In the rows, 128 means zero.
Known rows:
stekivem: [114  77  74 143 160 126 114 117 135 154 144 166 121  76 124 184 100 126
 108 129 118 166 137 144 110 105 103  70 148 126 104 180 152]
grafas: [137  54  58 166 148 154 158 101 181 138 135 109 148 102 173 131 110 127
 118 126 115 133 122 147 127 128 102  31 121 135  79 136 133]
tromogrim: [102 157 157 116 116  82 174 137 143  97 114 131 111 116 126 114 107 131
  98 129 127  93 106 100  97 161 109 157 137 133 124  98 118]
flotrugrik: [117 126 131 139  92 114 146 155  85 116 115 114 112 132 106 151 114 108
 121 144 122  95 114 119 134 172 110 152 132 136 159  90 100]
plemen: [153 152 127 109 149 170  97 109 165 134 138 125 138 156 160  54 161 151
 124 126 137 146 170 117 138  91 168 150 117 110 130 144 115]
geze: [151 154 129 107 144 174 102 108 166 139 139 130 135 150 160  58 162 150
 123 122 139 144 173 118 137  84 166 142 112 115 131 139 122]
skugan: [ 63 171 184  69 105 105 109 165 113 128 100 132  79 103 133 195 109  73
 191  91 112 124  78 117  83 137  93 190 126 144 113 124 151]
flelek: [151 148 120 104 140 178  70 117 126 168 135 141 124 143 139  91 155 139
 140 123 154 167 182 126 155 104 165 148 116 119 148 144 115]
nagran: [132  40  42 164 130 154 121 132 124 144 149 133 139  94 133 174 123 113
  99 132 110 138 139 162 133 109 110  65 138 125 123 162 114]
nudri: [102 156 152 125 111  90 140 145  91 126 115 144  94 116  97 155  95 117
 126 142 129 120 113 100 113 171 106 153 138 137 144 104 127]
katan: [136  83 215 166 139 225  65 130 176 161 124 136 102 162 109 117 130 153
  98 109 178 188 186 133 162 111 180 161 104 148 169 157 105]
stoflupem: [146 167 139 101 156 164 100 104 173 141 140 146 126 144 156  58 154 155
 118 115 146 155 176 109 123  88 164 146 115 115 128 146 129]
fezoklis: [103 156 161 117 115  81 171 137 140  94 112 127 111 120 124 120 113 130
 110 126 123  91 101 103  99 158 111 155 135 133 123 100 124]
plegu: [141 150 193 126 119  52 179 136 115 106 136 129 143 143 116 128 118 143
 125 116 117  89  99 138 109 146 129 164 156 142 104  93 165]
skureklik: [118  99  75 156 202 119 110 144 105 135 107 159 151  90  99 172 128 120
 112 129 170 141 108 147 104  83  85  33 114 129 110 215 152]
bedrum: [117 125 130 132 134  87 118 144 101  89 103  91 125 142 113 144  98 114
 150 167 112 113  74 102 147 198 113 198 191  88 123 140  72]
gribotro: [123  79  81 149 179 133 125  95 157 172 123 152 115  80 146 167  73 125
 142 124 139 182 123 128 126 148  92  40 134 135  69 163 157]
klegra: [121  69  71 148 149 131 146 116 179 121 145 137 146  90 150 147 125 133
  90 117 107 130 120 155 102  90 108  61 137 122  91 167 145]
matrim: [152 145 121 109 145 179  71 118 121 164 138 142 119 150 137  92 150 138
 138 128 150 168 183 119 150 102 163 145 117 117 151 149 114]
plinim: [200 113 121 128 119 165 115 125 127 146 174 124 163 174 157  55 182 156
  97 120 124 115 196 155 149  75 189 159 138 122 142 120 117]
zadal: [173 163 157 117 165 160 112  78 171 167 130 121 146 166 171  52 135 160
 171 115 151 168 157 114 152 117 167 112 108 131  91 121 158]

Facts:
baflin {Ω=151, γ=kadi}
nudri {α=flados, Ω=191}
dreskas {Ω=191}
sadros {Ω=681}
pake {Ω=681, γ=trustur,gruges,brusko}
draplin {Ω=191, γ=gribotro,stegra}
brutrek {α=zusem, Ω=191}
gruril {Ω=191, γ=klifek,skugan}
trastes {α=mugren, Ω=191, γ=grifu,gribotro,trurek,tetron}
braflugan {α=klidra, Ω=151}
dogros {Ω=151}
brafum {Ω=191, γ=stoflupem}
dumor {α=stugem, Ω=151}
mabrik {Ω=681}
plegu {Ω=191}
venum {Ω=151, γ=fludral}
baza {Ω=191, γ=pinul,plegu,keti}
plinim {Ω=151, γ=gakor,tamar,desku}
teskom {Ω=191, γ=nefles}
stunon {Ω=151}
fligradel {α=gefa, Ω=151}
drodran {α=stegra, Ω=151, γ=gasaver,fligradel}
fodos {α=litak, Ω=681}
buna {α=plodirak, Ω=191, γ=nefles,trovik}
ferir {α=fepar, Ω=191, γ=lalum,banobrum,zitrak,dogros}
pavum {α=braflugan, Ω=151}
skikunu {α=koruk, Ω=151}
dufu {α=raski, Ω=151}
klifek {α=dafi, Ω=191}
grike {Ω=191}
tiro {Ω=681}
trovik {Ω=191}
patra {α=kosu, Ω=681}
kasten {α=klidru, Ω=191}
bibran {Ω=191}
gruges {Ω=151}
motres {Ω=191}
berefle {Ω=191, γ=tegri,rokle,raror}
nezan {α=plufum, Ω=191, γ=fezoklis}
grafas {Ω=681, γ=mabrik}
fezoklis {Ω=191}
litak {α=truklon, Ω=191}
gakor {α=ladil, Ω=681}
toskigim {Ω=681, γ=bokaluk,sadros,skugan}
podrokun {Ω=151, γ=gragon,flazus,dufu}
plebun {α=tromogrim, Ω=191, γ=stunon}
kiflor {α=plemen, Ω=191, γ=grakatel}
stokogres {Ω=681}
gonak {Ω=151, γ=gakor,pinul,patra}
klegra {Ω=681}
trustur {Ω=191}
pabe {α=flebor, Ω=151}
zuki {α=sagak, Ω=191}
grupel {Ω=191, γ=stugem,koruk,losi}
zufiklun {α=kibar, Ω=681}
madra {Ω=191, γ=trustur,banobrum,gizar}
trifu {Ω=151, γ=nonar,fligradel,grike}
neskabru {Ω=681, γ=grifu}
plaflel {Ω=191}
gribotro {α=skifis, Ω=681}
fepar {α=dizes, Ω=151}
kludris {α=zeni, Ω=191}
stegra {α=muflon, Ω=151}
skifis {α=bropo, Ω=191}
figran {α=pabe, Ω=191}
banobrum {α=dolos, Ω=191}
nafu {Ω=191, γ=nudri}
drelol {α=fludral, Ω=191}
nagran {α=griklarel, Ω=681, γ=dafi,plunir}
bavos {Ω=681}
skureklik {α=keti, Ω=681}
seses {α=draklom, Ω=151}
flatak {Ω=151}
gritopim {Ω=191}
desku {α=skureklik, Ω=151}
grakatel {α=seses, Ω=191}
flida {α=sili, Ω=681}
drafor {Ω=191, γ=stokogres,losi,gizar}
bruklum {Ω=681, γ=raski}
geze {Ω=151}
gasaver {Ω=151}
plunir {Ω=151}
rorin {Ω=191, γ=stekivem}
dasta {Ω=681, γ=begrum,trimal,skugan}
draklom {Ω=191}
ladil {α=dubrik, Ω=191}
sotrok {α=lisem, Ω=681}
gitrok {α=gakor, Ω=681, γ=klidru,bavos}
truklon {α=braston, Ω=191}
truzanu {α=tegri, Ω=151, γ=zeni,pipem,patram}
stidruk {α=kasten, Ω=191, γ=rokle,sadros}
togigo {Ω=191, γ=nonar,keti}
nefles {Ω=191}
dolos {α=gragon, Ω=681}
flelek {α=skugan, Ω=151}
zitek {α=bedrum, Ω=151, γ=sotrok,tromogrim,braston}
dafi {α=vibuflo, Ω=191}
fliskom {α=saklonek, Ω=191}
fludral {α=zitek, Ω=151}
begrum {Ω=151}
zitrak {α=plebun, Ω=681}
tibroman {α=fliskom, Ω=151}
tegri {α=brivim, Ω=191}
tamar {Ω=151}
sagak {Ω=191}
stoklo {α=nolumul, Ω=151, γ=pinul}
grifu {α=drodran, Ω=681}
mugren {α=nudri, Ω=151}
klege {α=bokaluk, Ω=151}
plemen {Ω=151}
klukletel {α=stoklo, Ω=151}
stoflupem {Ω=151}
gruskir {Ω=151}
rokle {α=banobrum, Ω=191}
flebor {α=losi, Ω=151}
kibar {α=motres, Ω=151, γ=flida,flako,losi}
sili {Ω=191, γ=gakor,kadi}
matrim {α=truzanu, Ω=151}
plasok {Ω=191}
steflem {α=tetron, Ω=191, γ=skureklik,guvi,gruges,plenom}
klidra {α=nafu, Ω=191}
keti {α=trutro, Ω=191}
dizes {Ω=191}
ravom {Ω=681, γ=stunon,dreskas}
tebu {α=naflol, Ω=681}
muflon {Ω=151}
katan {α=klege, Ω=151}
stekivem {α=grakatel, Ω=681}
lisem {α=gasaver, Ω=191, γ=mabrik,gruskir}
patram {Ω=151}
stugem {α=farom, Ω=191}
pulim {α=geze, Ω=151, γ=sagak,plasok,skugan}
brusko {Ω=151}
gragon {α=lalum, Ω=191}
flados {α=flatak, Ω=191}
flotrugrik {α=gizar, Ω=191, γ=plaflel}
flazus {α=nezan, Ω=681}
flako {Ω=191}
saklonek {α=zuki, Ω=151, γ=dolos}
broli {Ω=681, γ=begrum,brorodi}
losi {α=tebu, Ω=681}
pelik {Ω=681}
pipu {α=gitrok, Ω=191}
bastom {Ω=681, γ=fligradel,keti}
dubrik {Ω=191}
brorodi {α=teskom, Ω=191}
trurek {α=zufiklun, Ω=191}
pinul {Ω=151}
vibuflo {Ω=151}
raror {Ω=681}
plodirak {α=klegra, Ω=151}
farom {Ω=191, γ=grifu,zadal,tiro,nonar}
plenom {Ω=681}
zadal {Ω=151}
nolumul {α=katan, Ω=681}
pipem {α=flako, Ω=191}
tetron {α=groskasel, Ω=191}
kluril {Ω=681}
brubim {α=fodos, Ω=191}
naflol {Ω=151}
bire {α=dufu, Ω=191}
tubral {Ω=191, γ=brorodi}
bokaluk {α=plenom, Ω=191}
skugan {α=brubim, Ω=191}
gizar {α=guvi, Ω=191}
tromogrim {Ω=191}
griklarel {α=drovovem, Ω=681, γ=nonar,draklom,pelik}
lalum {Ω=191}
kadi {Ω=151}
stodol {α=ferir, Ω=191}
zeni {α=grifu, Ω=191}
nonar {α=stekivem, Ω=151}
brivim {Ω=681}
braston {α=rokle, Ω=151}
bedrum {α=flazus, Ω=191}
raski {α=dogros, Ω=191}
kosu {α=brorodi, Ω=191, γ=grifu,mabrik,bropo}
bropo {α=stoflupem, Ω=681}
trutro {α=stidruk, Ω=191}
gefa {Ω=191, γ=gruges,ladil}
klidru {Ω=681}
drovovem {α=gritopim, Ω=191, γ=gragon}
zusem {Ω=151, γ=desku,pelik,kluril}
guvi {α=bibran, Ω=681}
plufum {α=kiflor, Ω=681}
koruk {α=drelol, Ω=151}
groskasel {Ω=191, γ=pipem,keti}
trimal {α=trustur, Ω=191}

Rows:
No name comes twice in this set of rows, the named rows included.
[107 126 152 125  69 138 156 169 131  89 117  68 119 148 155 143 144  71
 155 117  77  65  84 123  93 124 102 163 114 143 138  90 119]  gruril
[151 150 116 108 183 160  49 105 138 143 127 126 125 156 143  86 134 145
 153 149 141 184 157  97 159 122 164 183 171  79 125 190  94]  fludral
[131  47  46 159 129 149 153 126 168 116 151 122 151  95 158 137 135 125
  79 125 101 113 133 160 115  94 110  64 134 125 107 153 119]  ravom
[167 126  91 126 123 196 112 122 153 136 149 113 141 158 167  49 173 143
  97 131 133 124 190 122 145  94 172 141 109 117 156 122  86]  podrokun
[136 152 188 129 119  65 182 123 125 113 126 119 139 144 122 122 108 138
 141 122 118  96  92 123 116 161 123 143 144 146  96  83 164]  draklom
[115  80  79 136 163 119 145 111 186 122 147 154 137  82 152 145 115 136
  88 115 113 139 123 146  96  94 105  70 143 123  81 173 149]  bavos
[131  44  42 165 128 158 122 130 120 147 154 135 136  94 131 180 119 114
 101 137 106 140 143 157 127 109 108  60 139 128 128 159 121]  gitrok
[150  54  65 172 149 153 164  92 181 144 133 103 156 108 176 127 102 125
 138 127 114 139 113 150 139 133 105  19 120 138  67 125 147]  neskabru
[115 130 133 134 123  91 130 145  95 101 109 103 115 136 106 150  98 112
 143 156 116 112  87 105 140 187 111 182 173 107 136 126  91]  drelol
[147  80 115 145 176  90 150  97 172 143 160 156 160  99 149 148 109 152
 112 104 116 146 118 167 104  94 118  70 164 131  51 165 193]  pelik
[172 108  75 131 150 191  55 122 123 133 137  91 143 173 152  81 149 132
 144 165 126 155 162 115 184 128 169 184 167  73 148 169  49]  zitek
[148 162 111 111 127 177  73 101 111 171 157 151 111 148 131  96 145 140
 145 145 123 180 195 104 144  96 164 133 117 114 166 133 132]  pabe
[184  84 191 161 129 188  73 132 123 168 156 134 138 181 114 113 151 158
 108 111 152 163 194 162 169  94 194 170 132 143 161 142 127]  stoklo

The same things again, as new rows of numbers:
Known rows:
brivim: [147 114 133 165 113 103  97 157 140 121 153 149 100 156 179  99 102 155
 151 121 132 102 127  97  73 189]
gragon: [114 127 127 130  94 107 109 167 165 108 129 163 120 144 151 102 209 100
 138 170 103 153 148 136 151 194]
flatak: [111 145 110 168 113 109 114 151 146 137 119 129  66 129 145 111 104 143
 140 112 107 178 132 111  77 153]
zufiklun: [151 119 112 168 112  93  97 157 139 121 149 156 108 153 175 101 106 152
 156 120 135  97 136  94  77 192]
pipu: [134 113  94 154 101  63 104 147 174 130 121 141  98 156 120 101 175 117
 156 115 129 160 157 101 126 202]
kadi: [120 169 101 163 101 109 117 122 150 127 113 128  85 139 140 132  96 137
 143 120 124 171 166 118  88 152]
pavum: [118 154  69 174 110  90 114 153 144 133 111 144  81 122 139 115 114 137
 151 111 113 167 151 106  86 159]
gasaver: [126 161 121 171 103 110 126 138 154 141 112 113  82 136 154 126  98 151
 128 114 112 177 157 116  79 156]
grifu: [175 131 114 200 101 100 142 158 145 143 143 116 120 159 206 103 123 157
 148 127 119  89 162 113  69 209]
stekivem: [151 122 109 172 110 100 103 147 137 119 152 151 107 158 174 103 108 143
 162 125 135  93 139 102  78 194]
plodirak: [116 150  89 170 112  98 114 152 145 136 116 136  73 126 141 114 109 140
 147 112 110 173 143 108  81 156]
dasta: [171 115 130 178 142  65  56 171 148 117 150 146 119 122 155 107 116 160
 161 114 122 106 129  73  73 179]
bokaluk: [152 109 135 169 125  69  86 129 176 124 132 105 105 143 104 117 181 107
 166 121 107 157 149 100 119 190]
ravom: [145 116 111 160 115  84  84 172 141 119 147 170 101 148 176  89 106 161
 154 114 141 108 130  86  76 190]
matrim: [118 154  69 174 110  90 114 152 144 133 112 143  82 123 137 115 113 136
 153 111 113 168 152 106  85 159]
trurek: [152 118  95 179  95  64 136 160 179 149 116 112 105 158 148  95 189 126
 148 119 114 156 170 110 119 217]
saklonek: [113 147  88 167 114  93 106 161 147 134 114 143  70 123 142 107 109 147
 143 107 113 179 138 102  80 155]
begrum: [136 153 104 190 132  98 102 130 144 129 123 107  89 112 122 133 122 125
 164 122  92 162 146 111  79 148]
stidruk: [147 103 130 160 127  52  71 155 182 127 127 123  99 136 108 104 178 125
 154 109 115 173 141  84 117 190]
zitrak: [153 113  92 170 103  90 115 149 132 134 149 166 128 151 155 134  99 141
 153 113 125  80 135  92  87 200]
kluril: [163 139 127 166 100  96 103 137 148 120 142 143 122 162 181 117  96 159
 146 124 146 100 163  99  80 192]

Rows:
No name comes twice in this set of rows, the named rows included.
[172 129  91 197 104  90 132 164 142 139 142 133 121 152 196  99 126 154
 158 125 123  86 160 106  74 209]  gribotro
[130 178  82 172  96  97 121 122 152 126 105 130  98 135 141 136 102 138
 144 116 128 167 184 114  91 156]  desku
[143 179  84 189  95  97 145 133 155 145 102 107 103 133 158 136 112 145
 137 119 115 162 190 120  85 166]  nonar
[149 111  95 168  99  42 115 194 186 153 108 131 100 144 151  81 186 151
 133 102 121 175 163  88 116 215]  trastes
[130 119 150 128  95  71  83 144 188 123 117 137  92 165 128 103 146 142
 126 109 147 188 156  93 125 191]  sili
[165 118 111 183 111  81 112 190 146 141 141 144 109 146 199  87 118 174
 142 115 125 107 141  90  68 203]  grafas
[147 133 111 154  88  71 115 124 182 129 115 122 114 167 128 119 165 121
 147 121 137 157 185 109 130 203]  pipem
[137 148  86 182 140  64  76 165 151 130 113 134  91  94 118 121 122 146
 155 105 101 176 145  84  81 147]  pulim
[110 130  89 158 109  86 111 171 144 151 113 158  83 116 123 131  92 151
 124  92 103 176 121  88  84 158]  kibar
[144 111 125 164 114  72  95 131 176 127 131 115  99 151 112 111 178 109
 163 123 114 158 149 104 120 195]  tegri
[113 106 149 120  92 106 120 173 163 128 132 165 132 140 139 133 188 106
 109 154  88 152 128 124 155 195]  lalum
[147 110 145 154  98  58 111 183 193 152 112 116  95 153 159  87 167 162
 114 102 124 189 155  90 112 207]  farom
[114 152  87 173 110 108 120 143 143 133 119 133  73 132 141 114 112 133
 153 118 109 167 144 117  82 156]  plunir
[117 170  84 155  90 125 104 162 137 165 116 136  85 131 105 118 128 159
 167 161 105 178 109 119  73 165]  braston
[127 177 108 165  96 110 122 116 152 129 109 119  93 142 144 139  92 142
 137 119 127 171 176 120  89 153]  pinul

